Below are the code and all the weights of a small trained network. Each question names an input and a class and asks about switching units off, where a switched-off unit gives its printed mean instead of its output.

import numpy as np


def w(rows, s, z=0):
    codes = np.array(rows[::2]) - 128.0
    scale = np.full(codes.shape[1], s)
    scale[-1] = z or s
    return codes * scale


def norm(h):
    return h / np.sqrt((h * h).mean(-1, keepdims=True) + 1e-5)


def f(y):
    return y / 2 * (1 + np.tanh(0.7978845608 * (y + 0.044715 * y**3)))


def log_softmax(a):
    a = a - a.max(-1, keepdims=True)
    return a - np.log(np.exp(a).sum(-1, keepdims=True))


def net(x, mask):
    res = np.array(x, float).reshape(1, 5) / 4 @ E
    u = 0
    for l in range(2):
        y = f(norm(res) @ A[l][:, :-1].T + A[l][:, -1])
        res = res + np.where(mask[u : u + 3], y, B[l][:, -1]) @ B[l][:, :-1]
        u += 3
    return log_softmax(norm(res)[-1] @ U[:, :-1].T + U[:, -1])


A, B = {}, {}
E = w([
[112,144,129,184,111,66,93,101,91,144,126],'x0',
[114,191,157,183,159,186,72,99,149,32,131],'x1',
[70,176,61,216,105,127,48,109,138,160,214],'x2',
[121,106,112,118,94,152,95,174,144,141,169],'x3',
[105,103,173,109,113,3,127,140,59,108,76],'x4',
],0.0018)
A[0] = w([
[113,121,135,114,106,3,120,141,66,167,122,86],'L0N1',
[153,87,159,92,129,120,160,137,137,110,109,6],'L0N2',
[148,150,84,108,131,170,160,137,159,184,149,110],'L0N3',
],0.0041,0.0012)
B[0] = w([
[98,3,91,212,44,58,123,198,66,142,67,251],'L0N1',
[127,189,186,109,156,155,132,190,128,97,109,148],'L0N2',
[142,71,75,116,114,120,137,85,117,145,160,172],'L0N3',
],0.0044,0.0029)
A[1] = w([
[177,150,187,37,141,165,158,193,125,96,77,83],'L1N1',
[93,207,105,188,129,149,2,120,152,91,190,2],'L1N2',
[90,141,118,206,76,125,39,108,106,138,193,42],'L1N3',
],0.0034,0.0011)
B[1] = w([
[88,162,198,45,224,113,146,132,62,78,240,233],'L1N1',
[78,183,185,142,2,157,60,180,238,108,68,244],'L1N2',
[105,199,182,36,187,151,156,202,149,83,81,248],'L1N3',
],0.0037,0.0017)
U = w([
[152,193,162,210,165,64,129,41,97,97,66,3],'0',
[96,12,98,210,46,4,135,205,38,164,45,193],'1',
[70,243,145,181,38,179,46,161,253,103,89,156],'2',
[188,69,2,119,117,188,159,48,176,225,211,115],'3',
[156,142,223,16,226,150,191,139,86,61,180,159],'4',
],0.0062,0.0026)

Each question gives the input, the list of numbers given to net, and the class t.
The units are the neurons (one row each of A and B). Each row of codes is followed by its name. A weight is (code - 128) times the scale printed after its matrix; where a second scale follows, it is the last column's (A, B and U).
mask holds one flag per neuron, layer by layer. A switched-off neuron (its flag False) gives its mean, the last column of its row in B, instead of its output. The means were averaged over made-up inputs and are rounded, as every weight is.
A unit's drop is (log p(t) with every unit on - log p(t) with that unit switched off) / (log p(t) with every unit on - log p(t) with every unit switched off).
The circuit of an input: a set's keep is (log p(t) with only the set's units on - log p(t) with every unit switched off) / (log p(t) with every unit on - log p(t) with every unit switched off). Starting from all 6 units, units are removed one at a time, each time the one whose removal leaves the highest keep (on an exact tie, the one counted first), for as long as the keep stays at least 0.8.
circuit, biggest first: the units of the circuit, biggest drop first
unit that matters most: the unit with the biggest drop
k most important neurons: the k neurons with the biggest drops, biggest first
drop of u: that unit's drop, to one decimal
input [8,-5,6,0,-5], class 2: unit that matters most	L1N3
input [-2,4,-4,7,-3], class 4: 2 most important neurons	[L1N1 L0N1]
input [6,-4,-6,6,-8], class 3: 3 most important neurons	[L0N3 L0N1 L1N3]
input [6,7,0,-5,1], class 2: circuit, biggest first	[L1N2 L0N1]
input [-4,-3,1,3,-1], class 3: circuit, biggest first	[L0N1 L0N3]
input [8,3,-1,1,-2], class 2: 2 most important neurons	[L1N2 L0N1]
input [-6,-1,6,0,3], class 2: 2 most important neurons	[L0N1 L1N3]
input [3,-5,-1,8,-3], class 3: circuit, biggest first	[L0N1 L0N3]
input [5,-1,3,6,-1], class 2: drop of L1N3	0.2
input [-3,0,-2,5,0], class 4: drop of L0N1	0.2
input [-3,-6,-4,1,-2], class 4: drop of L0N2	0.3
